Below is a small trained network, with its code and all its weights. Each question gives an input and a class and asks what happens when units are switched off, that is, made to give their printed mean instead of their output.

import numpy as np


def w(rows, s, z=0):
    codes = np.array(rows[::2]) - 128.0
    scale = np.full(codes.shape[1], s)
    scale[-1] = z or s
    return codes * scale


def f(y):
    return y / 2 * (1 + np.tanh(0.7978845608 * (y + 0.044715 * y**3)))


def log_softmax(a):
    a = a - a.max(-1, keepdims=True)
    return a - np.log(np.exp(a).sum(-1, keepdims=True))


def net(x, mask):
    res = np.array(x, float).reshape(1, 3) / 4 @ E
    y = f(res @ A[0][:, :-1].T + A[0][:, -1])
    res = res + np.where(mask, y, B[0][:, -1]) @ B[0][:, :-1]
    return log_softmax(res[-1] @ U[:, :-1].T + U[:, -1])


A, B = {}, {}
E = w([
[139,171,47,122],'x0',
[155,48,105,7],'x1',
[17,113,117,123],'x2',
],0.011)
A[0] = w([
[138,119,122,135,92],'neuron 0',
[63,140,172,151,220],'neuron 1',
[154,142,91,139,225],'neuron 2',
[91,180,93,195,241],'neuron 3',
[77,120,61,89,243],'neuron 4',
[174,165,87,148,245],'neuron 5',
[85,104,88,123,150],'neuron 6',
[104,114,96,110,137],'neuron 7',
[111,147,126,89,94],'neuron 8',
[140,118,179,125,251],'neuron 9',
[146,111,254,164,182],'neuron 10',
[154,175,100,138,170],'neuron 11',
[149,126,153,165,140],'neuron 12',
[160,99,150,63,194],'neuron 13',
[135,84,151,120,194],'neuron 14',
[141,124,74,127,238],'neuron 15',
[167,155,68,153,216],'neuron 16',
[165,79,150,99,159],'neuron 17',
[161,79,115,95,217],'neuron 18',
[139,158,144,156,177],'neuron 19',
],0.015,0.003)
B[0] = w([
[131,141,134,136,124],'neuron 0',
[98,65,62,202,224],'neuron 1',
[92,164,160,89,175],'neuron 2',
[53,171,10,142,254],'neuron 3',
[111,52,138,25,250],'neuron 4',
[55,178,196,93,207],'neuron 5',
[131,65,112,85,192],'neuron 6',
[132,91,134,95,173],'neuron 7',
[133,107,113,116,147],'neuron 8',
[154,126,184,148,177],'neuron 9',
[136,84,255,251,237],'neuron 10',
[62,171,157,110,180],'neuron 11',
[97,133,137,173,160],'neuron 12',
[224,185,110,73,236],'neuron 13',
[172,128,167,103,177],'neuron 14',
[113,132,156,81,187],'neuron 15',
[59,183,181,72,204],'neuron 16',
[205,185,139,95,204],'neuron 17',
[202,184,102,75,226],'neuron 18',
[81,151,117,164,174],'neuron 19',
],0.021,0.0092)
U = w([
[189,123,39,172,3],'0',
[166,67,107,65,146],'1',
[34,193,98,73,140],'2',
[158,57,184,199,160],'3',
[108,136,102,245,72],'4',
[210,201,101,104,119],'5',
[203,123,170,162,149],'6',
[55,73,3,136,188],'7',
],0.0068,0.0027)

Each question gives the input, the list of numbers given to net, and the class t.
The units are the neurons (one row each of A and B). Each row of codes is followed by its name. A weight is (code - 128) times the scale printed after its matrix; where a second scale follows, it is the last column's (A, B and U).
mask holds one flag per neuron, in row order. A switched-off neuron (its flag False) gives its mean, the last column of its row in B, instead of its output. The means were averaged over made-up inputs and are rounded, as every weight is.
A unit's drop is (log p(t) with every unit on - log p(t) with that unit switched off) / (log p(t) with every unit on - log p(t) with every unit switched off).
The circuit of an input: a set's keep is (log p(t) with only the set's units on - log p(t) with every unit switched off) / (log p(t) with every unit on - log p(t) with every unit switched off). Starting from the 12 units with the biggest drops (on a tie, the unit counted first), units are removed one at a time, each time the one whose removal leaves the highest keep (on an exact tie, the one counted first), for as long as the keep stays at least 0.8.
circuit, biggest first: the units of the circuit, biggest drop first
most important unit: the unit with the biggest drop
top k neurons: the k neurons with the biggest drops, biggest first
drop of u: that unit's drop, to one decimal
input [-8,1,-3], class 3: circuit, biggest first => (neuron 10)
input [0,1,-2], class 5: circuit, biggest first => (neuron 10; neuron 4; neuron 3)
input [0,-6,-8], class 2: top 2 neurons => (neuron 5; neuron 16)
input [-6,-4,0], class 4: circuit, biggest first => (neuron 4; neuron 1)
input [4,4,-4], class 5: circuit, biggest first => (neuron 13; neuron 18)
input [-6,-1,3], class 3: top 2 neurons => (neuron 3; neuron 10)
input [-8,7,5], class 5: top 2 neurons => (neuron 13; neuron 17)
input [-1,7,2], class 5: top 3 neurons => (neuron 13; neuron 18; neuron 17)
input [-4,2,-8], class 6: top 3 neurons => (neuron 10; neuron 3; neuron 9)
input [-3,6,4], class 1: top 2 neurons => (neuron 4; neuron 6)
input [-3,-5,-8], class 4: top 3 neurons => (neuron 10; neuron 4; neuron 19)
input [-3,1,-3], class 6: top 2 neurons => (neuron 3; neuron 10)
input [-3,-3,5], class 7: top 2 neurons => (neuron 3; neuron 1)
input [-4,4,-4], class 5: circuit, biggest first => (neuron 13)
input [6,6,0], class 1: top 2 neurons => (neuron 4; neuron 3)
input [-5,-5,-5], class 4: top 2 neurons => (neuron 4; neuron 19)
input [-4,-3,7], class 7: drop of neuron 1 => 0.1
input [3,3,8], class 1: drop of neuron 3 => 0.4
input [-6,-4,-5], class 3: drop of neuron 10 => 0.4
input [-7,-8,-5], class 4: most important unit => neuron 3
